Below is a small trained network, with its code and all its weights. Each question gives an input and a target symbol and asks what happens when units are switched off, that is, made to give their printed mean instead of their output.

import numpy as np


def w(rows, s, z=0):
    codes = np.array(rows[::2]) - 128.0
    scale = np.full(codes.shape[1], s)
    scale[-1] = z or s
    return codes * scale


def f(y):
    return np.maximum(y, 0)


def softmax(a):
    e = np.exp(a - a.max(-1, keepdims=True))
    return e / e.sum(-1, keepdims=True)


def log_softmax(a):
    a = a - a.max(-1, keepdims=True)
    return a - np.log(np.exp(a).sum(-1, keepdims=True))


def net(x, mask):
    ids = ['αβγδελξπσφω'.index(c) for c in x.split()]
    T = len(ids)
    res = E[ids] + P[:T]
    u = 0
    for l in range(2):
        r = res
        for j in range(2):
            rows = slice(2 * j, 2 * j + 2)
            q, k, v = (r @ M[l][rows].T for M in (Q, K, V))
            z = softmax(np.where(np.tri(T) > 0, q @ k.T / 2**0.5, -1e9)) @ v
            o = O[l][rows]
            res = res + np.where(mask[u + j], z, o[:, -1]) @ o[:, :-1]
        u += 2
        y = f(res @ A[l][:, :-1].T + A[l][:, -1])
        res = res + np.where(mask[u : u + 16], y, B[l][:, -1]) @ B[l][:, :-1]
        u += 16
    return log_softmax(res[-1] @ U[:, :-1].T + U[:, -1])


Q, K, V, O, A, B = {}, {}, {}, {}, {}, {}
E = w([
[99,79,108,180,206,111,147],'α',
[50,158,163,117,153,65,165],'β',
[79,105,180,176,213,37,135],'γ',
[106,98,103,170,114,163,144],'δ',
[140,119,114,177,183,137,204],'ε',
[70,81,182,183,202,188,158],'λ',
[35,183,151,84,113,144,182],'ξ',
[121,224,160,139,186,92,192],'π',
[19,96,139,128,109,187,201],'σ',
[116,126,103,175,105,214,217],'φ',
[137,217,132,154,161,196,254],'ω',
],0.0099)
P = w([
[181,116,163,111,78,139,98],'0',
[173,85,60,64,182,37,158],'1',
[116,130,91,148,100,135,120],'2',
[147,111,136,39,210,85,165],'3',
[91,155,74,176,111,129,118],'4',
[162,121,133,39,201,98,169],'5',
[64,175,63,198,117,127,114],'6',
[144,110,123,43,156,91,171],'7',
[40,198,51,228,125,121,116],'8',
[136,126,128,45,171,99,177],'9',
[13,223,44,253,133,119,120],'10',
[138,108,109,60,167,115,172],'11',
[72,170,77,190,117,123,119],'12',
],0.014)
Q[0] = w([
[99,157,137,158,47,145,57],'L0H1',
[33,86,168,81,76,77,71],'L0H1',
[150,90,192,2,197,146,207],'L0H2',
[236,102,124,48,136,100,98],'L0H2',
],0.068)
K[0] = w([
[191,125,215,76,91,161,117],'L0H1',
[131,215,253,170,98,185,72],'L0H1',
[102,184,120,212,111,81,69],'L0H2',
[71,212,207,159,58,175,121],'L0H2',
],0.059)
V[0] = w([
[202,144,129,22,218,101,53],'L0H1',
[122,111,144,1,157,161,89],'L0H1',
[122,116,128,167,130,106,97],'L0H2',
[173,152,108,176,176,219,74],'L0H2',
],0.0016)
O[0] = w([
[164,157,62,116,182,75,197,254],'L0H1',
[118,90,108,50,171,81,152,65],'L0H1',
[126,166,63,178,157,99,138,107],'L0H2',
[254,47,165,36,188,219,150,73],'L0H2',
],0.00081,0.00045)
A[0] = w([
[168,123,105,95,53,146,74,72],'L0N1',
[196,214,118,110,143,123,17,76],'L0N2',
[143,136,123,134,125,135,82,69],'L0N3',
[117,96,74,69,101,125,159,27],'L0N4',
[162,117,70,175,20,114,118,14],'L0N5',
[158,160,94,74,140,141,62,36],'L0N6',
[162,150,82,118,134,195,73,2],'L0N7',
[110,138,77,11,114,129,84,107],'L0N8',
[132,139,102,87,107,126,85,62],'L0N9',
[143,155,74,77,145,167,52,110],'L0N10',
[132,153,81,38,108,169,58,104],'L0N11',
[132,108,216,167,152,144,83,4],'L0N12',
[158,166,96,123,90,138,94,41],'L0N13',
[53,132,198,107,55,136,120,39],'L0N14',
[154,166,73,100,102,181,54,42],'L0N15',
[165,153,58,100,107,98,112,53],'L0N16',
],0.011,0.0061)
B[0] = w([
[139,85,179,179,108,116,166,136],'L0N1',
[148,75,120,165,97,82,187,132],'L0N2',
[115,142,130,116,129,131,125,128],'L0N3',
[129,128,149,129,176,152,109,240],'L0N4',
[134,144,132,111,189,187,120,192],'L0N5',
[153,73,83,159,86,107,150,128],'L0N6',
[132,123,149,137,139,97,150,128],'L0N7',
[162,130,114,153,144,125,148,254],'L0N8',
[105,146,132,111,169,144,112,128],'L0N9',
[151,100,120,154,124,135,132,128],'L0N10',
[135,119,94,150,106,101,149,135],'L0N11',
[125,184,108,51,119,162,59,145],'L0N12',
[151,143,157,91,165,179,123,128],'L0N13',
[182,119,5,116,140,142,108,164],'L0N14',
[122,139,126,137,135,129,137,128],'L0N15',
[82,75,161,115,156,130,123,163],'L0N16',
],0.021,0.00071)
Q[1] = w([
[148,95,154,2,224,102,225],'L1H1',
[90,102,43,192,228,112,170],'L1H1',
[230,55,139,38,170,118,119],'L1H2',
[145,151,136,34,241,85,206],'L1H2',
],0.059)
K[1] = w([
[11,202,67,219,161,115,134],'L1H1',
[154,136,145,166,2,141,33],'L1H1',
[15,158,100,148,185,136,161],'L1H2',
[61,165,93,220,169,120,140],'L1H2',
],0.058)
V[1] = w([
[145,157,120,88,170,5,129],'L1H1',
[74,47,142,146,174,131,34],'L1H1',
[170,93,152,204,121,111,199],'L1H2',
[182,166,209,161,164,140,67],'L1H2',
],0.03)
O[1] = w([
[85,44,81,85,106,159,211,3],'L1H1',
[196,80,100,203,253,128,139,25],'L1H1',
[209,105,82,183,105,68,173,182],'L1H2',
[47,57,94,195,102,184,113,132],'L1H2',
],0.011,0.019)
A[1] = w([
[74,57,124,57,172,120,225,125],'L1N1',
[140,62,86,176,114,102,193,172],'L1N2',
[120,56,106,162,128,146,199,71],'L1N3',
[107,102,128,55,190,80,223,153],'L1N4',
[132,90,97,78,254,118,203,63],'L1N5',
[122,59,90,126,134,113,204,56],'L1N6',
[101,135,113,80,124,105,172,162],'L1N7',
[171,80,104,205,188,117,199,99],'L1N8',
[138,79,123,126,82,88,169,97],'L1N9',
[119,129,143,48,169,120,140,2],'L1N10',
[57,55,125,107,107,148,185,73],'L1N11',
[81,126,111,119,145,52,105,165],'L1N12',
[132,126,159,72,131,91,169,109],'L1N13',
[179,136,154,107,188,120,113,85],'L1N14',
[81,115,142,32,135,114,158,80],'L1N15',
[155,114,99,107,242,102,190,177],'L1N16',
],0.012,0.019)
B[1] = w([
[132,195,93,113,83,107,244,179],'L1N1',
[192,160,155,153,130,183,240,196],'L1N2',
[66,103,186,199,141,37,101,160],'L1N3',
[87,49,90,150,109,199,85,192],'L1N4',
[196,250,109,95,133,212,101,197],'L1N5',
[39,180,172,141,125,105,45,157],'L1N6',
[88,81,166,111,169,110,121,219],'L1N7',
[103,74,68,37,105,150,49,223],'L1N8',
[86,190,120,163,156,133,117,158],'L1N9',
[152,150,130,194,82,129,91,141],'L1N10',
[196,71,69,65,156,91,34,167],'L1N11',
[149,127,136,117,121,159,141,211],'L1N12',
[198,98,145,117,123,152,86,212],'L1N13',
[59,182,46,128,122,153,167,228],'L1N14',
[103,173,137,144,193,108,166,180],'L1N15',
[135,68,208,180,121,20,150,251],'L1N16',
],0.02,0.017)
U = w([
[133,94,110,115,62,178,151,216],'α',
[102,131,76,62,87,203,178,202],'β',
[121,143,71,82,80,153,111,94],'γ',
[161,136,75,79,55,221,129,127],'δ',
[153,147,97,110,70,212,192,201],'ε',
[107,143,100,113,109,218,114,181],'λ',
[149,157,137,57,88,190,139,152],'ξ',
[108,155,103,110,91,160,168,105],'π',
[131,196,74,75,84,203,143,29],'σ',
[175,168,101,139,55,171,113,3],'φ',
[84,149,109,79,1,201,134,117],'ω',
],0.0039,0.0038)

Each question gives the input, a string of symbols that net reads in full, and the target symbol t.
The units are the heads (2 rows each of Q, K, V and O) and the neurons (one row each of A and B). Each row of codes is followed by its name. A weight is (code - 128) times the scale printed after its matrix; where a second scale follows, it is the last column's (O, A, B and U).
mask holds one flag per unit, layer by layer, with each layer's heads first. A switched-off unit (its flag False) gives its mean, the last column of its rows in O or B, instead of its output. The means were averaged over made-up inputs and are rounded, as every weight is.
A unit's drop is (log p(t) with every unit on - log p(t) with that unit switched off) / (log p(t) with every unit on - log p(t) with every unit switched off).
The circuit of an input: a set's keep is (log p(t) with only the set's units on - log p(t) with every unit switched off) / (log p(t) with every unit on - log p(t) with every unit switched off). Starting from the 12 units with the biggest drops (on a tie, the unit counted first), units are removed one at a time, each time the one whose removal leaves the highest keep (on an exact tie, the one counted first), for as long as the keep stays at least 0.8.
units of the circuit, in order: the units of the circuit, biggest drop first
k most important neurons: the k neurons with the biggest drops, biggest first
heads that matter: for each layer, one digit per head in row order, 1 if its drop is at least 0.15 and else 0, layers parted by /
input ω ω ε φ ε, target ω: units of the circuit, in order : L1H1
input ε φ ω λ γ δ α α, target δ: units of the circuit, in order : L1N5, L1N8, L1H1
input ω δ λ λ, target γ: units of the circuit, in order : L1N8, L1H1, L1N16, L1N14
input φ β φ, target φ: heads that matter : 00 / 11
input ε ε ω, target ε: 2 most important neurons : L1N2, L1N8
input α π ω ω γ λ, target ω: heads that matter : 00 / 10
input φ ω λ ω ω ω ω, target φ: units of the circuit, in order : L1H1, L1H2, L0N1
input α π ω ε λ φ λ λ σ δ γ, target α: units of the circuit, in order : L1H1, L1N16, L1N8, L1N2
input λ λ φ, target λ: units of the circuit, in order : L1H2, L0N12, L1H1
input β ω ω π λ φ ε ε ω φ, target ξ: 2 most important neurons : L1N14, L1N13
input ε φ ε λ ω ω α, target ε: units of the circuit, in order : L1H2, L1N2, L1H1
input σ ω λ φ ξ ω ω λ ε, target σ: units of the circuit, in order : L1H2, L0N14, L1N16
input γ λ ω ω λ λ, target γ: units of the circuit, in order : L1N8, L1N16, L1H1, L1N14
input φ ω ω λ ω σ φ λ α ω λ, target φ: units of the circuit, in order : L1H1, L0N1, L1H2
input ξ λ ω α α λ α ω, target δ: 2 most important neurons : L1N5, L1N8
input ω λ ω ω α ω β φ σ ξ, target φ: units of the circuit, in order : L1H2, L1N10, L0N14
input λ ε ε β, target α: 3 most important neurons : L1N16, L1N4, L1N5
input λ ω ω ω ω γ β ω ω ω φ γ λ, target λ: 2 most important neurons : L0N12, L1N16
input δ φ ω λ ω ε β ω ω, target δ: 2 most important neurons : L1N8, L0N1
input δ φ δ δ λ, target δ: 4 most important neurons : L1N8, L0N1, L1N16, L1N2
input β ω λ δ ω ε φ, target β: 3 most important neurons : L0N14, L1N1, L1N16
input λ β ω λ ε λ, target α: 2 most important neurons : L1N16, L1N4
input φ ω ω φ ω ω ω δ φ β, target σ: units of the circuit, in order : L1H1, L1N14, L1H2
input σ σ ω ω ω ω δ λ φ α β α, target ε: 2 most important neurons : L1N1, L1N5
input π ω ω ε φ, target π: 3 most important neurons : L0N2, L1N2, L1N3
input α ω ω ω ω ω π ω φ, target α: most important neuron : L1N16
input σ ω λ ε λ φ ω ξ β, target σ: 2 most important neurons : L1N14, L0N14
